Where the symbols take the nodes:
q121 σ q751
q121 χ q303
q121 ψ q424
q121 ζ q732
q177 σ q728
q177 χ q875
q177 ψ q499
q177 ζ q567
q531 σ q424
q531 χ q307
q531 ψ q461
q531 ζ q715
q501 σ q836
q501 χ q206
q501 ψ q582
q501 ζ q320
q2 σ q928
q2 χ q454
q2 ψ q333
q2 ζ q582
q494 σ q454
q494 χ q121
q494 ψ q12
q494 ζ q751
q716 σ q564
q716 χ q229
q716 ψ q626
q716 ζ q255
q141 σ q643
q141 χ q958
q141 ψ q337
q141 ζ q848
q206 σ q320
q206 χ q542
q206 ψ q29
q206 ζ q513
q229 σ q255
q229 χ q163
q229 ψ q682
q229 ζ q12
q682 σ q229
q682 χ q434
q682 ψ q201
q682 ζ q163
q44 σ q774
q44 χ q177
q44 ψ q7
q44 ζ q728
q964 σ q890
q964 χ q2
q964 ψ q238
q964 ζ q928
q620 σ q26
q620 χ q502
q620 ψ q553
q620 ζ q342
q502 σ q342
q502 χ q827
q502 ψ q862
q502 ζ q486
q69 σ q461
q69 χ q176
q69 ψ q513
q69 ζ q536
q827 σ q486
q827 χ q287
q827 ψ q695
q827 ζ q701
q454 σ q582
q454 χ q751
q454 ψ q494
q454 ζ q29
q320 σ q122
q320 χ q513
q320 ψ q206
q320 ζ q69
q132 σ q126
q132 χ q273
q132 ψ q164
q132 ζ q194
q434 σ q163
q434 χ q461
q434 ψ q122
q434 ζ q531
q424 σ q121
q424 χ q715
q424 ψ q531
q424 ζ q303
q564 σ q238
q564 χ q255
q564 ψ q716
q564 ζ q333
q29 σ q206
q29 χ q681
q29 ψ q751
q29 ζ q542
q751 σ q29
q751 χ q732
q751 ψ q121
q751 ζ q681
q249 σ q7
q249 χ q126
q249 ψ q574
q249 ζ q499
q273 σ q194
q273 χ q890
q273 ψ q247
q273 ζ q337
q337 σ q141
q337 χ q383
q337 ψ q890
q337 ζ q958
q461 σ q531
q461 χ q536
q461 ψ q69
q461 ζ q307
q574 σ q249
q574 χ q132
q574 ψ q263
q574 ζ q126
q321 σ q287
q321 χ q716
q321 ψ q144
q321 ζ q564
q715 σ q303
q715 χ q44
q715 ψ q307
q715 ζ q774
q303 σ q732
q303 χ q774
q303 ψ q715
q303 ζ q553
q287 σ q701
q287 χ q564
q287 ψ q321
q287 ζ q238
q536 σ q307
q536 χ q249
q536 ψ q176
q536 ζ q7
q194 σ q275
q194 χ q337
q194 ψ q273
q194 ζ q141
q728 σ q862
q728 χ q567
q728 ψ q177
q728 ζ q695
q848 σ q626
q848 χ q201
q848 ψ q958
q848 ζ q682
q553 σ q620
q553 χ q862
q553 ψ q774
q553 ζ q502
q732 σ q681
q732 χ q553
q732 ψ q303
q732 ζ q620
q890 σ q337
q890 χ q928
q890 ψ q964
q890 ζ q383
q928 σ q383
q928 χ q582
q928 ψ q2
q928 ζ q501
q513 σ q69
q513 χ q262
q513 ψ q542
q513 ζ q176
q626 σ q716
q626 χ q682
q626 ψ q848
q626 ζ q229
q582 σ q501
q582 χ q29
q582 ψ q454
q582 ζ q206
q275 σ q875
q275 χ q141
q275 ψ q194
q275 ζ q643
q643 σ q144
q643 χ q848
q643 ψ q141
q643 ζ q626
q262 σ q176
q262 χ q263
q262 ψ q26
q262 ζ q574
q126 σ q499
q126 χ q194
q126 ψ q132
q126 ζ q275
q695 σ q827
q695 χ q321
q695 ψ q567
q695 ζ q287
q486 σ q164
q486 χ q701
q486 ψ q827
q486 ζ q247
q567 σ q695
q567 χ q144
q567 ψ q875
q567 ζ q321
q255 σ q333
q255 χ q12
q255 ψ q229
q255 ζ q494
q144 σ q321
q144 χ q626
q144 ψ q643
q144 ζ q716
q238 σ q964
q238 χ q333
q238 ψ q564
q238 ζ q2
q164 σ q132
q164 χ q247
q164 ψ q486
q164 ζ q273
q862 σ q502
q862 χ q695
q862 ψ q728
q862 ζ q827
q701 σ q247
q701 χ q238
q701 ψ q287
q701 ζ q964
q263 σ q574
q263 χ q164
q263 ψ q342
q263 ζ q132
q333 σ q2
q333 χ q494
q333 ψ q255
q333 ζ q454
q542 σ q513
q542 χ q26
q542 ψ q681
q542 ζ q262
q12 σ q494
q12 χ q424
q12 ψ q163
q12 ζ q121
q201 σ q682
q201 χ q122
q201 ψ q836
q201 ζ q434
q836 σ q201
q836 χ q320
q836 ψ q501
q836 ζ q122
q342 σ q263
q342 χ q486
q342 ψ q502
q342 ζ q164
q774 σ q553
q774 χ q728
q774 ψ q44
q774 ζ q862
q26 σ q262
q26 χ q342
q26 ψ q620
q26 ζ q263
q176 σ q536
q176 χ q574
q176 ψ q262
q176 ζ q249
q247 σ q273
q247 χ q964
q247 ψ q701
q247 ζ q890
q958 σ q848
q958 χ q836
q958 ψ q383
q958 ζ q201
q383 σ q958
q383 χ q501
q383 ψ q928
q383 ζ q836
q307 σ q715
q307 χ q7
q307 ψ q536
q307 ζ q44
q681 σ q542
q681 χ q620
q681 ψ q732
q681 ζ q26
q163 σ q12
q163 χ q531
q163 ψ q434
q163 ζ q424
q875 σ q567
q875 χ q643
q875 ψ q275
q875 ζ q144
q122 σ q434
q122 χ q69
q122 ψ q320
q122 ζ q461
q7 σ q44
q7 χ q499
q7 ψ q249
q7 ζ q177
q499 σ q177
q499 χ q275
q499 ψ q126
q499 ζ q875

In the rows, 469 stands for zero.

The rows follow the links: the fewer symbols apart two nodes are, the more alike their rows tend to be.

Each row is also shifted at random along 9 hidden directions that mean nothing.

Some nodes, each with a row of numbers:
q486: 427 449 591 481 444 490 463 545 495 445 416 585 334 379 453 502 368 420 514 472 609 419 376 497 384 519 399 492 379 443 527 391 474 495 592 434 385 466 456 501 450 473 526 454
q494: 480 516 558 492 435 466 484 667 526 455 490 494 354 562 532 385 455 522 482 422 610 474 477 445 463 565 501 335 542 441 492 514 445 396 468 433 474 556 414 459 542 489 406 355
q875: 470 461 479 448 478 479 543 534 383 446 449 489 471 437 439 482 454 526 518 443 590 408 328 584 512 614 409 434 503 479 513 481 562 448 612 490 365 469 560 512 480 577 526 546
q531: 577 456 479 474 468 394 421 541 429 432 552 393 439 498 523 466 537 626 379 223 419 462 552 418 504 446 521 382 501 456 410 471 342 313 505 497 544 468 648 446 515 408 388 445
q574: 548 414 527 490 455 483 425 417 423 501 504 502 532 447 450 530 575 608 443 514 328 436 531 571 430 542 448 484 370 456 512 514 400 520 471 512 423 450 607 508 521 407 495 473
q206: 341 413 500 507 424 490 501 562 416 423 502 396 574 405 532 499 330 391 306 312 362 479 333 372 493 339 373 387 396 413 510 462 408 302 604 278 512 511 630 546 524 628 382 472
q964: 236 445 474 515 564 401 537 629 505 491 485 454 255 569 492 348 476 589 602 513 638 412 564 419 487 572 538 501 693 517 468 398 477 540 333 596 427 409 357 386 332 401 505 431
q164: 572 513 449 427 512 395 432 434 506 449 444 496 303 370 439 508 498 419 573 394 641 446 496 524 423 493 506 519 487 514 393 395 549 464 468 555 467 415 391 419 378 355 551 493
q249: 408 365 400 454 550 359 555 484 357 456 567 322 459 465 555 516 439 548 477 355 479 360 326 518 484 522 429 469 615 413 470 466 622 439 547 484 427 426 583 529 353 552 473 533
q69: 586 469 423 475 480 391 413 442 437 448 547 371 452 478 519 470 528 610 355 274 372 453 543 425 482 440 597 452 559 473 364 517 343 399 511 543 557 453 590 430 461 367 418 455
q732: 684 575 472 434 456 410 417 463 473 457 499 429 386 293 510 558 630 450 464 390 556 501 481 587 403 568 447 366 438 498 337 575 535 309 519 464 541 536 542 522 535 430 495 443
q716: 609 547 379 420 498 445 482 432 514 439 407 497 503 540 393 403 405 384 426 305 560 484 472 433 583 432 593 472 592 506 462 448 539 373 412 494 469 458 321 353 484 428 445 479
q958: 213 586 483 557 435 455 317 539 491 408 396 554 381 347 421 526 625 482 534 150 574 511 629 510 439 435 508 355 310 559 390 460 418 243 461 488 487 475 560 431 599 239 529 443
q681: 668 560 476 425 429 416 429 535 445 432 532 428 390 484 548 504 594 552 545 318 625 465 429 587 437 591 482 301 481 439 391 574 558 353 587 490 500 557 543 515 564 470 441 437
q287: 290 411 485 501 518 438 456 548 474 434 447 497 475 451 416 487 415 393 495 247 493 443 513 461 517 368 417 454 400 474 566 326 526 323 349 399 408 395 461 417 458 423 487 478
q542: 596 514 420 427 517 349 493 507 498 469 558 363 322 504 584 459 534 493 528 427 610 450 455 495 431 562 509 406 652 440 374 532 620 426 432 511 524 511 390 480 408 458 444 412
q303: 356 508 495 514 420 486 373 357 481 499 470 491 488 325 513 611 640 430 498 579 387 520 507 547 320 476 357 442 267 453 410 555 518 466 485 430 505 529 551 596 559 399 513 440
q582: 289 511 353 493 466 453 465 397 443 462 455 423 544 520 499 465 535 518 449 441 430 509 463 402 507 447 495 452 530 486 385 521 489 447 524 519 519 492 536 490 514 456 439 514
q424: 494 479 488 464 434 500 489 429 509 503 478 454 468 446 529 469 450 427 406 689 413 521 425 389 409 467 415 500 465 440 432 515 425 555 513 432 533 525 450 538 469 545 426 438
q7: 443 338 506 503 486 464 467 400 403 514 526 460 597 448 466 542 541 597 366 552 220 434 503 484 454 486 370 525 379 418 550 461 413 502 448 474 424 417 667 542 489 468 461 502
q194: 482 442 485 452 479 503 563 538 400 439 438 489 509 407 426 464 349 436 438 432 542 402 302 550 526 550 432 464 512 482 544 475 526 434 594 416 374 468 507 483 450 609 516 535
q229: 286 529 423 467 375 554 464 454 475 432 403 517 542 696 504 413 396 445 607 483 565 526 349 404 493 392 469 409 416 405 492 466 528 578 616 460 458 542 400 503 559 553 405 485
q255: 484 464 494 494 463 548 518 488 503 508 433 480 522 436 416 380 404 447 325 666 335 524 545 354 530 431 514 552 516 544 472 481 251 526 399 448 530 459 449 412 446 528 450 467
q695: 774 492 540 410 510 469 504 453 563 484 396 582 393 275 363 487 366 284 339 561 544 462 424 476 461 532 440 568 484 510 506 410 489 413 434 419 435 448 336 423 428 481 521 454
q320: 477 468 441 469 400 585 507 380 491 488 462 432 572 584 519 387 298 396 408 691 350 502 371 371 451 370 576 540 523 430 464 571 368 704 543 422 527 540 335 476 425 580 416 439
q273: 432 518 432 470 459 492 430 424 433 421 399 517 476 393 398 505 446 431 515 319 544 439 421 562 475 463 535 481 424 523 447 476 502 442 571 496 420 453 481 443 477 404 555 529
q337: 488 536 565 477 465 507 440 534 567 493 378 629 361 398 377 448 535 424 512 581 583 519 583 466 452 544 414 483 386 535 490 401 421 438 379 493 445 465 394 429 527 402 516 437
q177: 370 361 674 555 491 467 482 677 488 462 508 486 189 272 500 454 320 486 449 479 523 353 495 484 333 510 507 538 483 495 504 412 267 533 485 428 431 419 456 433 291 419 574 373
q263: 563 366 490 482 486 436 398 382 488 438 503 480 517 515 449 494 327 438 340 223 307 388 502 433 447 307 604 549 439 393 557 406 411 467 415 431 433 397 415 389 415 316 447 416

From each start, follow one symbol. Which node do you reach?
Answers are names.
start 517 496 454 415 410 591 543 453 414 434 386 534 614 515 406 460 323 360 534 518 569 463 235 561 537 490 411 450 404 449 567 489 587 533 650 398 376 514 438 511 523 677 491 560
χ -> q238
start 501 453 499 442 446 557 546 537 400 474 445 523 602 561 413 447 475 519 561 560 513 451 388 597 558 575 376 410 416 463 600 482 551 510 498 450 356 487 515 500 545 631 489 531
χ -> q964
start 396 475 356 477 456 446 472 463 406 417 518 331 531 565 537 420 398 511 420 246 417 454 424 410 528 357 624 422 596 458 395 541 430 439 553 468 544 486 497 429 439 480 407 481
σ -> q163
start 406 367 521 510 487 466 449 508 420 455 480 505 438 538 435 438 423 645 468 364 413 381 522 468 477 470 560 533 481 459 529 400 322 554 507 563 393 384 551 409 415 370 497 487
σ -> q486
start 556 475 476 451 456 528 462 429 524 433 373 563 500 464 361 417 276 344 362 394 459 478 446 364 528 341 566 569 462 497 511 377 351 484 498 438 457 427 362 363 437 442 465 485
ζ -> q848
start 198 455 410 477 504 411 446 409 431 451 458 447 373 394 509 577 520 413 683 435 603 438 402 541 373 440 372 501 395 459 423 393 672 517 525 517 429 426 470 544 381 424 566 537
σ -> q499
start 249 469 555 539 443 510 388 531 506 456 400 595 404 476 407 463 506 515 566 428 510 481 602 460 440 438 458 473 319 505 517 369 363 486 419 502 418 425 475 430 514 336 519 449
χ -> q848
start 386 494 380 439 558 327 537 558 539 454 493 389 375 516 538 434 430 342 455 316 633 494 430 339 532 445 416 406 663 443 449 383 698 253 337 413 508 476 336 449 430 507 387 429
ψ -> q582
start 262 560 352 509 523 322 403 504 481 429 497 381 327 482 537 478 639 541 560 190 611 482 582 441 468 469 546 368 592 513 309 478 567 287 411 565 546 470 485 434 476 294 462 445
χ -> q751
start 586 394 418 469 518 443 510 449 298 460 556 321 505 370 464 473 488 682 386 384 334 356 458 587 519 540 609 530 610 536 396 564 321 525 583 578 474 396 686 438 340 476 542 570
σ -> q263
start 452 472 457 475 451 507 466 499 426 382 393 486 455 362 392 440 260 395 378 217 506 425 380 426 529 350 596 526 485 535 446 407 321 416 647 446 467 422 500 380 396 464 513 534
χ -> q626
start 486 507 600 510 426 499 489 744 489 439 492 491 259 590 518 304 418 675 501 433 633 443 522 412 484 584 612 378 605 501 445 498 219 502 564 536 487 522 478 390 474 468 428 374
ψ -> q836
start 399 460 414 492 457 460 493 516 428 423 512 366 527 554 532 410 358 492 377 273 426 448 405 394 526 384 583 411 581 444 453 523 417 406 542 420 514 498 500 441 464 511 395 453
χ -> q531
